Below is a small trained network, with its code and all its weights. Each question gives an input and a class and asks what happens when units are switched off, that is, made to give their printed mean instead of their output.

import numpy as np


def w(rows, s, z=0):
    codes = np.array(rows[::2]) - 128.0
    scale = np.full(codes.shape[1], s)
    scale[-1] = z or s
    return codes * scale


def f(y):
    return np.maximum(y, 0)


def log_softmax(a):
    a = a - a.max(-1, keepdims=True)
    return a - np.log(np.exp(a).sum(-1, keepdims=True))


def net(x, mask):
    res = np.array(x, float).reshape(1, 8) / 4 @ E
    y = f(res @ A[0][:, :-1].T + A[0][:, -1])
    res = res + np.where(mask, y, B[0][:, -1]) @ B[0][:, :-1]
    return log_softmax(res[-1] @ U[:, :-1].T + U[:, -1])


A, B = {}, {}
E = w([
[64,254,116],'x0',
[127,129,128],'x1',
[127,127,128],'x2',
[128,128,128],'x3',
[211,190,241],'x4',
[128,128,128],'x5',
[40,98,255],'x6',
[128,128,129],'x7',
],0.0093)
A[0] = w([
[140,155,84,163],'N0',
[23,98,7,150],'N1',
[188,156,179,160],'N2',
[84,127,160,84],'N3',
[184,141,102,121],'N4',
[122,92,154,121],'N5',
[173,166,150,141],'N6',
[151,190,103,114],'N7',
[84,122,161,97],'N8',
[149,102,125,147],'N9',
[144,147,156,81],'N10',
[28,70,44,255],'N11',
[55,127,180,52],'N12',
[164,135,105,120],'N13',
[242,72,72,202],'N14',
[124,43,187,88],'N15',
[120,37,193,97],'N16',
[111,203,141,86],'N17',
[46,240,127,93],'N18',
[144,252,50,151],'N19',
[121,96,69,135],'N20',
[158,137,159,140],'N21',
],0.018,0.0069)
B[0] = w([
[133,151,114,170],'N0',
[107,234,109,247],'N1',
[180,129,176,186],'N2',
[130,110,99,157],'N3',
[153,90,143,166],'N4',
[120,144,153,156],'N5',
[121,94,147,167],'N6',
[180,150,144,165],'N7',
[126,102,96,160],'N8',
[125,107,108,154],'N9',
[114,138,139,145],'N10',
[2,166,65,252],'N11',
[150,85,66,175],'N12',
[129,99,138,155],'N13',
[148,56,32,234],'N14',
[109,178,178,189],'N15',
[111,182,188,196],'N16',
[140,103,124,166],'N17',
[169,72,50,201],'N18',
[191,213,149,217],'N19',
[94,149,86,181],'N20',
[142,145,153,158],'N21',
],0.047,0.02)
U = w([
[107,95,63,130],'0',
[142,196,151,221],'1',
[165,37,125,156],'2',
[173,147,135,1],'3',
[9,86,193,116],'4',
],0.014,0.0074)

Each question gives the input, the list of numbers given to net, and the class t.
The units are the neurons (one row each of A and B). Each row of codes is followed by its name. A weight is (code - 128) times the scale printed after its matrix; where a second scale follows, it is the last column's (A, B and U).
mask holds one flag per neuron, in row order. A switched-off neuron (its flag False) gives its mean, the last column of its row in B, instead of its output. The means were averaged over made-up inputs and are rounded, as every weight is.
A unit's drop is (log p(t) with every unit on - log p(t) with that unit switched off) / (log p(t) with every unit on - log p(t) with every unit switched off).
The circuit of an input: a set's keep is (log p(t) with only the set's units on - log p(t) with every unit switched off) / (log p(t) with every unit on - log p(t) with every unit switched off). Starting from the 12 units with the biggest drops (on a tie, the unit counted first), units are removed one at a time, each time the one whose removal leaves the highest keep (on an exact tie, the one counted first), for as long as the keep stays at least 0.8.
circuit, biggest first: the units of the circuit, biggest drop first
most important unit: the unit with the biggest drop
k most important neurons: the k neurons with the biggest drops, biggest first
drop of u: that unit's drop, to one decimal
input [-8,8,-6,0,5,-8,2,0], class 1: 3 most important neurons	(N11, N16, N15)
input [-6,-4,0,4,0,-1,2,-5], class 4: most important neuron	(N19)
input [6,2,5,-3,-6,2,-1,-8], class 1: 3 most important neurons	(N1, N19, N14)
input [6,5,3,5,1,4,7,5], class 2: circuit, biggest first	(N11, N1)
input [6,-5,-3,-1,-1,-5,-2,1], class 1: 2 most important neurons	(N19, N14)
input [0,0,8,1,1,0,0,-2], class 2: 4 most important neurons	(N1, N11, N19, N16)
input [-1,4,-1,-6,6,2,-6,-1], class 2: 2 most important neurons	(N1, N14)
input [-5,-5,-2,-8,1,-4,1,2], class 1: 4 most important neurons	(N11, N18, N16, N15)
input [2,4,5,0,-5,8,-4,-2], class 1: 2 most important neurons	(N1, N19)
input [1,-5,-4,8,8,2,-4,-2], class 3: 2 most important neurons	(N19, N18)
input [-5,3,-4,-6,-1,7,8,1], class 4: 2 most important neurons	(N19, N1)
input [5,8,-7,-2,4,-1,6,8], class 2: drop of N9	0.0
input [6,7,3,4,5,-7,-5,3], class 3: drop of N19	0.7
input [-2,-6,-5,-5,-2,-3,4,-7], class 4: drop of N19	0.3
input [-8,-8,-3,7,7,2,-1,-4], class 2: most important unit	N14
